Each matrix below, up to rounding, moves points onto a flat space through zero. How many dimensions does that space have?
[[ 0.16  0.06  0.16  0.26  0.20]
 [ 0.06  0.80  0.10  0.19 -0.33]
 [ 0.16  0.10  0.17  0.26  0.18]
 [ 0.26  0.19  0.26  0.42  0.26]
 [ 0.20 -0.33  0.18  0.26  0.44]]
 | 2

[[ 0.51 -0.21 -0.38 -0.19  0.15]
 [-0.21  0.88 -0.25  0.05 -0.02]
 [-0.38 -0.25  0.49  0.16 -0.13]
 [-0.19  0.05  0.16  0.07 -0.06]
 [ 0.15 -0.02 -0.13 -0.06  0.04]]
 | 2

[[ 0.29  0.31 -0.14 -0.24  0.19]
 [ 0.31  0.33 -0.19 -0.26  0.14]
 [-0.14 -0.19  0.46  0.21  0.39]
 [-0.24 -0.26  0.21  0.22 -0.05]
 [ 0.19  0.14  0.39 -0.05  0.71]]
 | 2

[[ 0.15 -0.19  0.06 -0.01 -0.29]
 [-0.19  0.25 -0.09  0.12  0.36]
 [ 0.06 -0.09  0.03 -0.09 -0.11]
 [-0.01  0.12 -0.09  0.97 -0.10]
 [-0.29  0.36 -0.11 -0.10  0.60]]
 | 2

[[ 0.35  0.05 -0.04 -0.22  0.42]
 [ 0.05  0.01 -0.01 -0.03  0.06]
 [-0.04 -0.01  0.01  0.03 -0.05]
 [-0.22 -0.03  0.03  0.14 -0.27]
 [ 0.42  0.06 -0.05 -0.27  0.50]]
 | 1

[[ 0.97 -0.04  0.13 -0.11 -0.01]
 [-0.04  0.96  0.16 -0.13 -0.02]
 [ 0.13  0.16  0.46  0.45  0.05]
 [-0.11 -0.13  0.45  0.62 -0.05]
 [-0.01 -0.02  0.05 -0.05  0.99]]
 | 4

[[ 0.96  0.14 -0.12  0.00 -0.02]
 [ 0.14  0.45  0.47  0.00  0.08]
 [-0.12  0.47  0.60  0.00 -0.07]
 [ 0.00  0.00  0.00  1.00  0.00]
 [-0.02  0.08 -0.07  0.00  0.99]]
 | 4

[[ 0.00  0.00  0.00  0.01  0.00]
 [ 0.00  0.15 -0.19  0.30 -0.04]
 [ 0.00 -0.19  0.25 -0.38  0.06]
 [ 0.01  0.30 -0.38  0.59 -0.09]
 [ 0.00 -0.04  0.06 -0.09  0.01]]
 | 1

[[ 0.89  0.16  0.20 -0.02 -0.16]
 [ 0.16  0.58 -0.46  0.00 -0.09]
 [ 0.20 -0.46  0.49  0.01  0.02]
 [-0.02  0.00  0.01  0.99 -0.11]
 [-0.16 -0.09  0.02 -0.11  0.05]]
 | 3

[[ 0.10 -0.04 -0.09 -0.22 -0.18]
 [-0.04  0.02  0.04  0.10  0.08]
 [-0.09  0.04  0.08  0.20  0.16]
 [-0.22  0.10  0.20  0.49  0.39]
 [-0.18  0.08  0.16  0.39  0.31]]
 | 1

[[ 0.32  0.02  0.20  0.03 -0.42]
 [ 0.02  0.83 -0.20  0.31 -0.07]
 [ 0.20 -0.20  0.18 -0.06 -0.26]
 [ 0.03  0.31 -0.06  0.12 -0.05]
 [-0.42 -0.07 -0.26 -0.05  0.55]]
 | 2

[[ 0.96  0.04 -0.12  0.09  0.12]
 [ 0.04  0.96  0.11 -0.09 -0.12]
 [-0.12  0.11  0.65  0.27  0.35]
 [ 0.09 -0.09  0.27  0.79 -0.28]
 [ 0.12 -0.12  0.35 -0.28  0.64]]
 | 4

[[ 0.73  0.26 -0.13  0.11 -0.32]
 [ 0.26  0.38 -0.29  0.13  0.26]
 [-0.13 -0.29  0.24 -0.10 -0.26]
 [ 0.11  0.13 -0.10  0.05  0.07]
 [-0.32  0.26 -0.26  0.07  0.61]]
 | 2

[[ 0.62 -0.18 -0.18  0.39 -0.14]
 [-0.18  0.91 -0.09  0.19 -0.07]
 [-0.18 -0.09  0.92  0.18 -0.07]
 [ 0.39  0.19  0.18  0.60  0.14]
 [-0.14 -0.07 -0.07  0.14  0.95]]
 | 4

[[ 0.61  0.26  0.08  0.34  0.22]
 [ 0.26  0.80  0.09 -0.22 -0.18]
 [ 0.08  0.09  0.06 -0.10  0.18]
 [ 0.34 -0.22 -0.10  0.70 -0.18]
 [ 0.22 -0.18  0.18 -0.18  0.82]]
 | 3

[[ 1.00  0.01  0.00  0.01  0.01]
 [ 0.01  0.87  0.00 -0.23 -0.25]
 [ 0.00  0.00  1.00 -0.01 -0.01]
 [ 0.01 -0.23 -0.01  0.61 -0.43]
 [ 0.01 -0.25 -0.01 -0.43  0.52]]
 | 4

[[ 0.52  0.12 -0.40 -0.17  0.22]
 [ 0.12  0.97  0.10  0.04 -0.06]
 [-0.40  0.10  0.68 -0.14  0.18]
 [-0.17  0.04 -0.14  0.94  0.08]
 [ 0.22 -0.06  0.18  0.08  0.90]]
 | 4

[[ 0.60 -0.39  0.08 -0.23  0.18]
 [-0.39  0.45  0.24 -0.12 -0.16]
 [ 0.08  0.24  0.84 -0.05  0.26]
 [-0.23 -0.12 -0.05  0.81  0.30]
 [ 0.18 -0.16  0.26  0.30  0.31]]
 | 3

[[ 0.58  0.01 -0.13  0.12 -0.46]
 [ 0.01  0.02  0.02 -0.12 -0.05]
 [-0.13  0.02  0.07 -0.21  0.05]
 [ 0.12 -0.12 -0.21  0.88  0.18]
 [-0.46 -0.05  0.05  0.18  0.45]]
 | 2

[[ 0.63 -0.09  0.44 -0.17  0.01]
 [-0.09  0.41 -0.16 -0.44  0.10]
 [ 0.44 -0.16  0.34  0.00 -0.01]
 [-0.17 -0.44  0.00  0.60 -0.12]
 [ 0.01  0.10 -0.01 -0.12  0.02]]
 | 2

[[ 0.56  0.05 -0.22 -0.23 -0.38]
 [ 0.05  0.10 -0.27 -0.02  0.12]
 [-0.22 -0.27  0.74  0.08 -0.26]
 [-0.23 -0.02  0.08  0.10  0.16]
 [-0.38  0.12 -0.26  0.16  0.51]]
 | 2

[[ 0.96  0.14 -0.13  0.01  0.00]
 [ 0.14  0.50  0.48 -0.04 -0.01]
 [-0.13  0.48  0.54  0.04  0.00]
 [ 0.01 -0.04  0.04  1.00  0.00]
 [ 0.00 -0.01  0.00  0.00  1.00]]
 | 4

[[ 0.87 -0.18 -0.10  0.02 -0.26]
 [-0.18  0.15  0.05  0.30 -0.01]
 [-0.10  0.05  0.87 -0.07 -0.31]
 [ 0.02  0.30 -0.07  0.87 -0.13]
 [-0.26 -0.01 -0.31 -0.13  0.24]]
 | 3

[[ 0.66 -0.12 -0.13 -0.06  0.44]
 [-0.12  0.76 -0.41  0.05  0.00]
 [-0.13 -0.41  0.28 -0.01 -0.13]
 [-0.06  0.05 -0.01  0.01 -0.04]
 [ 0.44  0.00 -0.13 -0.04  0.30]]
 | 2

[[ 0.14 -0.03  0.23 -0.05 -0.24]
 [-0.03  0.01 -0.05  0.01  0.06]
 [ 0.23 -0.05  0.40 -0.09 -0.42]
 [-0.05  0.01 -0.09  0.02  0.10]
 [-0.24  0.06 -0.42  0.10  0.44]]
 | 1

[[ 0.73 -0.13  0.29 -0.29  0.12]
 [-0.13  0.94  0.14 -0.13  0.05]
 [ 0.29  0.14  0.69  0.31 -0.13]
 [-0.29 -0.13  0.31  0.69  0.12]
 [ 0.12  0.05 -0.13  0.12  0.95]]
 | 4

[[ 0.11  0.18 -0.07 -0.20 -0.15]
 [ 0.18  0.89  0.12 -0.17  0.16]
 [-0.07  0.12  0.13  0.18  0.25]
 [-0.20 -0.17  0.18  0.40  0.37]
 [-0.15  0.16  0.25  0.37  0.47]]
 | 2

[[ 0.24 -0.14 -0.32 -0.15  0.18]
 [-0.14  0.40 -0.01 -0.16 -0.44]
 [-0.32 -0.01  0.57  0.37 -0.03]
 [-0.15 -0.16  0.37  0.30  0.15]
 [ 0.18 -0.44 -0.03  0.15  0.49]]
 | 2

[[ 0.78 -0.12 -0.20 -0.23 -0.26]
 [-0.12  0.94 -0.10 -0.12 -0.14]
 [-0.20 -0.10  0.82 -0.20 -0.23]
 [-0.23 -0.12 -0.20  0.77 -0.27]
 [-0.26 -0.14 -0.23 -0.27  0.69]]
 | 4

[[ 0.34  0.30 -0.15 -0.12 -0.31]
 [ 0.30  0.75 -0.09  0.30  0.02]
 [-0.15 -0.09  0.07  0.09  0.17]
 [-0.12  0.30  0.09  0.38  0.35]
 [-0.31  0.02  0.17  0.35  0.46]]
 | 2

[[ 0.60  0.37 -0.10 -0.26  0.16]
 [ 0.37  0.67  0.09  0.24 -0.15]
 [-0.10  0.09  0.97 -0.07  0.04]
 [-0.26  0.24 -0.07  0.83  0.11]
 [ 0.16 -0.15  0.04  0.11  0.94]]
 | 4

[[ 0.27  0.04 -0.14  0.29  0.30]
 [ 0.04  0.45  0.46  0.16  0.09]
 [-0.14  0.46  0.59 -0.02 -0.10]
 [ 0.29  0.16 -0.02  0.35  0.34]
 [ 0.30  0.09 -0.10  0.34  0.34]]
 | 2

[[ 0.41 -0.39 -0.01 -0.29 -0.07]
 [-0.39  0.51  0.28  0.07  0.10]
 [-0.01  0.28  0.54 -0.40  0.09]
 [-0.29  0.07 -0.40  0.51 -0.02]
 [-0.07  0.10  0.09 -0.02  0.02]]
 | 2

[[ 0.06 -0.02  0.11 -0.21  0.05]
 [-0.02  0.01 -0.04  0.07 -0.02]
 [ 0.11 -0.04  0.20 -0.37  0.08]
 [-0.21  0.07 -0.37  0.70 -0.15]
 [ 0.05 -0.02  0.08 -0.15  0.03]]
 | 1

[[ 0.76 -0.31  0.20 -0.10  0.18]
 [-0.31  0.18  0.09  0.20 -0.08]
 [ 0.20  0.09  0.75  0.23 -0.29]
 [-0.10  0.20  0.23  0.68  0.33]
 [ 0.18 -0.08 -0.29  0.33  0.62]]
 | 3

[[ 0.05 -0.05 -0.16  0.12 -0.05]
 [-0.05  0.05  0.16 -0.12  0.05]
 [-0.16  0.16  0.54 -0.41  0.18]
 [ 0.12 -0.12 -0.41  0.31 -0.13]
 [-0.05  0.05  0.18 -0.13  0.06]]
 | 1

[[ 0.64  0.09 -0.41 -0.23 -0.02]
 [ 0.09  0.48  0.26 -0.42  0.00]
 [-0.41  0.26  0.48 -0.11  0.01]
 [-0.23 -0.42 -0.11  0.40  0.01]
 [-0.02  0.00  0.01  0.01  0.00]]
 | 2

[[ 0.38 -0.13 -0.23 -0.22  0.34]
 [-0.13  0.43  0.41 -0.23  0.05]
 [-0.23  0.41  0.43 -0.14 -0.06]
 [-0.22 -0.23 -0.14  0.39 -0.34]
 [ 0.34  0.05 -0.06 -0.34  0.38]]
 | 2

[[ 0.02 -0.11  0.00  0.05 -0.06]
 [-0.11  0.74  0.06 -0.42  0.08]
 [ 0.00  0.06  0.03 -0.06 -0.15]
 [ 0.05 -0.42 -0.06  0.26  0.12]
 [-0.06  0.08 -0.15  0.12  0.95]]
 | 2

[[ 0.97  0.05 -0.12  0.05  0.09]
 [ 0.05  0.20  0.04 -0.37  0.16]
 [-0.12  0.04  0.47  0.14  0.46]
 [ 0.05 -0.37  0.14  0.80 -0.04]
 [ 0.09  0.16  0.46 -0.04  0.55]]
 | 3

[[ 0.31 -0.22  0.27  0.14 -0.27]
 [-0.22  0.29  0.07 -0.29  0.26]
 [ 0.27  0.07  0.79 -0.28 -0.10]
 [ 0.14 -0.29 -0.28  0.35 -0.22]
 [-0.27  0.26 -0.10 -0.22  0.26]]
 | 2

[[ 1.00 -0.01  0.03 -0.03  0.00]
 [-0.01  0.89  0.23 -0.21 -0.04]
 [ 0.03  0.23  0.52  0.44  0.08]
 [-0.03 -0.21  0.44  0.61 -0.07]
 [ 0.00 -0.04  0.08 -0.07  0.99]]
 | 4

[[ 0.12  0.19 -0.21  0.15 -0.01]
 [ 0.19  0.77  0.06  0.19 -0.32]
 [-0.21  0.06  0.95  0.02  0.02]
 [ 0.15  0.19  0.02  0.71  0.38]
 [-0.01 -0.32  0.02  0.38  0.45]]
 | 3

[[ 0.80  0.05  0.38  0.13  0.05]
 [ 0.05  0.99 -0.09 -0.03 -0.01]
 [ 0.38 -0.09  0.31 -0.23 -0.09]
 [ 0.13 -0.03 -0.23  0.92 -0.03]
 [ 0.05 -0.01 -0.09 -0.03  0.99]]
 | 4

[[ 0.69 -0.14  0.02 -0.08  0.43]
 [-0.14  0.94  0.01 -0.04  0.19]
 [ 0.02  0.01  1.00  0.01 -0.03]
 [-0.08 -0.04  0.01  0.98  0.12]
 [ 0.43  0.19 -0.03  0.12  0.40]]
 | 4

[[ 0.07 -0.10  0.09 -0.18  0.12]
 [-0.10  0.98  0.03 -0.06 -0.07]
 [ 0.09  0.03  0.15 -0.29  0.18]
 [-0.18 -0.06 -0.29  0.58 -0.35]
 [ 0.12 -0.07  0.18 -0.35  0.23]]
 | 2

[[ 0.04  0.03 -0.10 -0.03 -0.17]
 [ 0.03  0.03 -0.13  0.01 -0.10]
 [-0.10 -0.13  0.83 -0.32  0.11]
 [-0.03  0.01 -0.32  0.28  0.32]
 [-0.17 -0.10  0.11  0.32  0.81]]
 | 2

[[ 0.92 -0.13  0.06 -0.02  0.22]
 [-0.13  0.76  0.09  0.02  0.39]
 [ 0.06  0.09  0.94  0.14 -0.15]
 [-0.02  0.02  0.14  0.02 -0.03]
 [ 0.22  0.39 -0.15 -0.03  0.35]]
 | 3

[[ 0.53 -0.15  0.11  0.22 -0.40]
 [-0.15  0.83  0.11  0.32  0.07]
 [ 0.11  0.11  0.05  0.12 -0.09]
 [ 0.22  0.32  0.12  0.28 -0.19]
 [-0.40  0.07 -0.09 -0.19  0.31]]
 | 2

[[ 0.86  0.19  0.23 -0.09 -0.15]
 [ 0.19  0.73 -0.32  0.13  0.21]
 [ 0.23 -0.32  0.63  0.15  0.24]
 [-0.09  0.13  0.15  0.94 -0.10]
 [-0.15  0.21  0.24 -0.10  0.84]]
 | 4

[[ 0.26  0.08 -0.09 -0.37  0.19]
 [ 0.08  0.85  0.20  0.11  0.26]
 [-0.09  0.20  0.09  0.19 -0.01]
 [-0.37  0.11  0.19  0.60 -0.22]
 [ 0.19  0.26 -0.01 -0.22  0.19]]
 | 2

[[ 0.23 -0.20 -0.06  0.10 -0.35]
 [-0.20  0.18  0.05 -0.09  0.31]
 [-0.06  0.05  0.01 -0.02  0.09]
 [ 0.10 -0.09 -0.02  0.04 -0.15]
 [-0.35  0.31  0.09 -0.15  0.54]]
 | 1

[[ 0.75 -0.26  0.21  0.12  0.25]
 [-0.26  0.23  0.26 -0.13 -0.17]
 [ 0.21  0.26  0.82 -0.08 -0.18]
 [ 0.12 -0.13 -0.08  0.81 -0.34]
 [ 0.25 -0.17 -0.18 -0.34  0.39]]
 | 3

[[ 0.70  0.41  0.18 -0.04  0.04]
 [ 0.41  0.39 -0.15  0.18 -0.11]
 [ 0.18 -0.15  0.49 -0.40  0.19]
 [-0.04  0.18 -0.40  0.53  0.23]
 [ 0.04 -0.11  0.19  0.23  0.88]]
 | 3
